Here is a tiny trained network, its code and every weight. The questions are about switching its units off for an input and a class, where a switched-off unit gives its printed mean instead of its output.

import numpy as np


def w(rows, s, z=0):
    codes = np.array(rows[::2]) - 128.0
    scale = np.full(codes.shape[1], s)
    scale[-1] = z or s
    return codes * scale


def norm(h):
    return h / np.sqrt((h * h).mean(-1, keepdims=True) + 1e-5)


def f(y):
    return y / 2 * (1 + np.tanh(0.7978845608 * (y + 0.044715 * y**3)))


def log_softmax(a):
    a = a - a.max(-1, keepdims=True)
    return a - np.log(np.exp(a).sum(-1, keepdims=True))


def net(x, mask):
    res = np.array(x, float).reshape(1, 4) / 4 @ E
    u = 0
    for l in range(2):
        y = f(norm(res) @ A[l][:, :-1].T + A[l][:, -1])
        res = res + np.where(mask[u : u + 12], y, B[l][:, -1]) @ B[l][:, :-1]
        u += 12
    return log_softmax(norm(res)[-1] @ U[:, :-1].T + U[:, -1])


A, B = {}, {}
E = w([
[118,253,83,77,102,209,203],'x0',
[213,109,141,98,2,92,164],'x1',
[57,180,99,194,43,110,12],'x2',
[179,170,56,116,209,103,79],'x3',
],0.0041)
A[0] = w([
[178,144,40,141,175,5,113,146],'0.n1',
[44,53,218,160,66,185,185,116],'0.n2',
[152,152,126,74,59,39,107,72],'0.n3',
[2,138,148,179,215,170,126,122],'0.n4',
[218,202,76,108,187,85,96,42],'0.n5',
[238,79,102,103,13,148,121,124],'0.n6',
[100,161,95,222,72,126,79,53],'0.n7',
[74,203,125,80,94,210,155,4],'0.n8',
[192,60,121,81,206,191,209,185],'0.n9',
[98,101,140,127,130,81,127,23],'0.n10',
[106,8,132,130,132,98,62,137],'0.n11',
[162,112,152,149,161,119,143,32],'0.n12',
],0.0064,0.0028)
B[0] = w([
[73,97,161,82,59,63,141,192],'0.n1',
[111,159,77,29,112,28,129,214],'0.n2',
[61,112,142,152,157,198,137,161],'0.n3',
[99,57,77,132,99,188,162,216],'0.n4',
[67,137,103,24,77,115,146,174],'0.n5',
[92,70,73,164,138,225,141,233],'0.n6',
[142,176,99,254,115,56,171,169],'0.n7',
[213,143,154,56,185,144,79,178],'0.n8',
[159,163,65,213,127,83,120,255],'0.n9',
[160,107,179,69,137,135,139,114],'0.n10',
[198,69,174,92,158,132,76,202],'0.n11',
[169,152,155,162,137,147,125,119],'0.n12',
],0.008,0.0048)
A[1] = w([
[173,120,101,80,108,87,185,59],'1.n1',
[112,77,38,109,182,179,122,179],'1.n2',
[122,70,67,117,187,151,66,144],'1.n3',
[118,83,97,145,239,110,246,81],'1.n4',
[103,68,121,148,156,135,82,5],'1.n5',
[134,216,75,44,149,128,138,88],'1.n6',
[221,94,106,136,166,120,151,145],'1.n7',
[133,78,115,185,105,79,89,165],'1.n8',
[195,237,87,139,114,248,123,110],'1.n9',
[113,185,106,226,90,102,68,174],'1.n10',
[135,86,138,93,51,117,170,140],'1.n11',
[82,157,155,53,125,2,150,126],'1.n12',
],0.0071,0.0026)
B[1] = w([
[63,167,136,148,139,129,126,167],'1.n1',
[106,126,118,176,69,165,128,253],'1.n2',
[170,113,171,83,67,255,165,201],'1.n3',
[106,192,110,193,87,120,154,187],'1.n4',
[149,148,108,143,103,132,91,143],'1.n5',
[141,56,207,81,129,93,80,209],'1.n6',
[111,176,169,129,160,62,80,184],'1.n7',
[161,183,164,86,218,147,120,208],'1.n8',
[177,43,211,137,199,110,59,239],'1.n9',
[180,197,115,155,175,68,248,187],'1.n10',
[82,169,94,111,151,185,114,179],'1.n11',
[58,178,129,71,85,168,185,188],'1.n12',
],0.0073,0.005)
U = w([
[209,63,249,73,192,121,46,228],'0',
[172,197,117,211,178,53,203,253],'1',
[123,57,89,205,91,254,149,69],'2',
[68,147,122,34,91,108,162,90],'3',
],0.0096,0.0014)

Each question gives the input, the list of numbers given to net, and the class t.
The units are the neurons (one row each of A and B). Each row of codes is followed by its name. A weight is (code - 128) times the scale printed after its matrix; where a second scale follows, it is the last column's (A, B and U).
mask holds one flag per neuron, layer by layer. A switched-off neuron (its flag False) gives its mean, the last column of its row in B, instead of its output. The means were averaged over made-up inputs and are rounded, as every weight is.
A unit's drop is (log p(t) with every unit on - log p(t) with that unit switched off) / (log p(t) with every unit on - log p(t) with every unit switched off).
The circuit of an input: a set's keep is (log p(t) with only the set's units on - log p(t) with every unit switched off) / (log p(t) with every unit on - log p(t) with every unit switched off). Starting from the 12 units with the biggest drops (on a tie, the unit counted first), units are removed one at a time, each time the one whose removal leaves the highest keep (on an exact tie, the one counted first), for as long as the keep stays at least 0.8.
circuit, biggest first: the units of the circuit, biggest drop first
top k neurons: the k neurons with the biggest drops, biggest first
top k neurons in layer l: the k neurons of layer l with the biggest drops, biggest first
input [-5,-2,0,7], class 3: circuit, biggest first : [0.n1 1.n12]
input [-3,5,-2,3], class 2: circuit, biggest first : [0.n6]
input [8,0,3,-7], class 0: top 3 neurons in layer 0 : [0.n8 0.n1 0.n5]
input [8,8,-5,4], class 0: circuit, biggest first : [1.n9 1.n6]
input [7,6,-4,-7], class 0: circuit, biggest first : [0.n8 1.n9 0.n1]
input [-6,-8,-6,1], class 2: circuit, biggest first : [1.n3 1.n4]
input [1,3,5,8], class 3: top 3 neurons : [0.n5 0.n1 0.n9]
input [-3,5,-4,5], class 2: top 2 neurons : [0.n6 0.n2]
input [3,-4,-4,1], class 1: top 4 neurons in layer 0 : [0.n9 0.n6 0.n11 0.n3]
input [-6,5,-4,-8], class 3: circuit, biggest first : [0.n2 1.n12]
input [6,-5,-8,-5], class 1: top 2 neurons : [1.n4 0.n9]
input [-1,-6,-1,6], class 2: top 2 neurons : [0.n4 0.n2]
input [0,0,-4,3], class 1: top 2 neurons : [0.n9 0.n2]
input [-2,-6,-3,-8], class 3: top 2 neurons in layer 0 : [0.n2 0.n6]
input [-4,2,5,2], class 1: circuit, biggest first : [1.n10]
input [-7,-1,-8,5], class 1: top 2 neurons in layer 0 : [0.n9 0.n8]
input [-6,1,5,-8], class 3: top 4 neurons : [0.n2 1.n12 0.n9 1.n9]
input [7,-2,-5,-2], class 0: top 2 neurons : [0.n8 1.n9]
input [4,-5,-1,8], class 3: top 2 neurons in layer 0 : [0.n5 0.n6]
input [-2,-2,1,3], class 3: top neuron in layer 0 : [0.n1]
input [-5,6,-5,1], class 2: top 2 neurons in layer 1 : [1.n9 1.n6]
input [7,-4,8,2], class 1: top 2 neurons in layer 0 : [0.n7 0.n11]
input [3,-6,-4,5], class 2: top 2 neurons in layer 0 : [0.n2 0.n4]
input [5,1,-4,-2], class 0: top 3 neurons : [0.n8 1.n9 0.n7]
input [0,1,2,-4], class 3: top 2 neurons : [0.n2 0.n9]
input [6,3,4,6], class 0: top 4 neurons : [1.n6 0.n8 0.n2 1.n9]
input [-2,0,-2,-6], class 3: circuit, biggest first : [0.n2]
input [8,-7,-6,8], class 0: top 2 neurons in layer 1 : [1.n6 1.n9]
